Below is a small trained network, with its code and all its weights. Each question gives an input and a class and asks what happens when units are switched off, that is, made to give their printed mean instead of their output.

import numpy as np


def w(rows, s, z=0):
    codes = np.array(rows[::2]) - 128.0
    scale = np.full(codes.shape[1], s)
    scale[-1] = z or s
    return codes * scale


def f(y):
    return y / 2 * (1 + np.tanh(0.7978845608 * (y + 0.044715 * y**3)))


def log_softmax(a):
    a = a - a.max(-1, keepdims=True)
    return a - np.log(np.exp(a).sum(-1, keepdims=True))


def net(x, mask):
    res = np.array(x, float).reshape(1, 4) / 4 @ E
    y = f(res @ A[0][:, :-1].T + A[0][:, -1])
    res = res + np.where(mask, y, B[0][:, -1]) @ B[0][:, :-1]
    return log_softmax(res[-1] @ U[:, :-1].T + U[:, -1])


A, B = {}, {}
E = w([
[53,183,113,132,208,168,102,173],'x0',
[124,127,141,107,153,124,137,114],'x1',
[104,133,171,48,51,183,103,155],'x2',
[134,106,67,76,150,123,189,247],'x3',
],0.015)
A[0] = w([
[162,78,38,116,108,107,192,177,131],'neuron 1',
[109,108,150,17,72,214,136,200,65],'neuron 2',
[102,174,109,173,182,177,60,127,138],'neuron 3',
[132,149,126,202,172,44,41,54,206],'neuron 4',
[214,76,39,50,86,134,171,123,129],'neuron 5',
[213,90,136,174,86,5,210,78,225],'neuron 6',
[128,183,229,81,75,238,73,63,145],'neuron 7',
[230,83,153,201,103,92,96,1,199],'neuron 8',
[242,13,156,86,87,127,166,78,253],'neuron 9',
[118,75,230,164,68,200,111,85,121],'neuron 10',
[242,155,148,97,114,113,199,160,118],'neuron 11',
[159,127,111,122,111,216,131,102,124],'neuron 12',
[183,51,69,187,215,109,201,195,135],'neuron 13',
[175,134,55,154,203,54,198,166,140],'neuron 14',
[38,201,81,124,210,238,99,201,112],'neuron 15',
[99,107,98,59,55,174,205,187,121],'neuron 16',
[52,187,134,214,200,146,42,68,215],'neuron 17',
],0.0098,0.0064)
B[0] = w([
[89,143,153,159,124,96,94,127,186],'neuron 1',
[199,111,117,27,204,202,58,62,204],'neuron 2',
[96,224,125,150,87,166,118,144,182],'neuron 3',
[216,139,130,150,147,204,142,53,222],'neuron 4',
[137,131,205,187,206,127,98,152,180],'neuron 5',
[180,65,66,126,184,104,145,150,226],'neuron 6',
[46,104,183,58,55,170,114,189,227],'neuron 7',
[198,75,67,107,86,163,178,114,249],'neuron 8',
[149,43,173,101,104,101,101,137,222],'neuron 9',
[66,90,125,105,66,146,138,166,197],'neuron 10',
[146,142,173,139,184,96,103,112,162],'neuron 11',
[121,93,140,122,123,162,63,143,141],'neuron 12',
[77,153,112,117,106,60,176,148,209],'neuron 13',
[91,130,121,144,111,72,197,153,203],'neuron 14',
[114,155,2,44,100,165,183,117,232],'neuron 15',
[188,103,129,120,205,122,83,139,194],'neuron 16',
[166,205,119,115,117,179,147,122,235],'neuron 17',
],0.011,0.02)
U = w([
[169,70,41,110,151,179,155,80,251],'0',
[166,227,140,176,130,173,166,51,117],'1',
[84,32,185,118,59,142,140,122,32],'2',
[20,164,160,112,100,195,124,137,87],'3',
[118,98,157,201,142,9,172,128,183],'4',
[41,157,88,136,103,89,199,152,128],'5',
[149,93,201,130,180,129,83,109,16],'6',
],0.013,0.0025)

Each question gives the input, the list of numbers given to net, and the class t.
The units are the neurons (one row each of A and B). Each row of codes is followed by its name. A weight is (code - 128) times the scale printed after its matrix; where a second scale follows, it is the last column's (A, B and U).
mask holds one flag per neuron, in row order. A switched-off neuron (its flag False) gives its mean, the last column of its row in B, instead of its output. The means were averaged over made-up inputs and are rounded, as every weight is.
A unit's drop is (log p(t) with every unit on - log p(t) with that unit switched off) / (log p(t) with every unit on - log p(t) with every unit switched off).
The circuit of an input: a set's keep is (log p(t) with only the set's units on - log p(t) with every unit switched off) / (log p(t) with every unit on - log p(t) with every unit switched off). Starting from the 12 units with the biggest drops (on a tie, the unit counted first), units are removed one at a time, each time the one whose removal leaves the highest keep (on an exact tie, the one counted first), for as long as the keep stays at least 0.8.
circuit, biggest first: the units of the circuit, biggest drop first
k most important neurons: the k neurons with the biggest drops, biggest first
drop when u is switched off: that unit's drop, to one decimal
input [8,-7,2,-7], class 3: circuit, biggest first : neuron 7
input [-6,-7,1,-4], class 2: 3 most important neurons : neuron 9; neuron 15; neuron 10
input [5,-5,0,2], class 5: circuit, biggest first : neuron 4; neuron 2
input [0,5,6,5], class 6: 2 most important neurons : neuron 8; neuron 5
input [8,-1,0,-1], class 1: 2 most important neurons : neuron 7; neuron 17
input [0,-5,2,8], class 6: 3 most important neurons : neuron 2; neuron 5; neuron 8
input [-4,0,-3,1], class 4: 2 most important neurons : neuron 15; neuron 2
input [2,-2,-6,0], class 1: 2 most important neurons : neuron 4; neuron 7
input [-8,2,4,1], class 6: drop when neuron 5 is switched off : 0.2
input [-8,-2,-5,1], class 4: drop when neuron 15 is switched off : 0.2
input [-3,6,-3,6], class 4: drop when neuron 11 is switched off : 0.0
input [-6,2,2,-6], class 2: drop when neuron 7 is switched off : 0.2
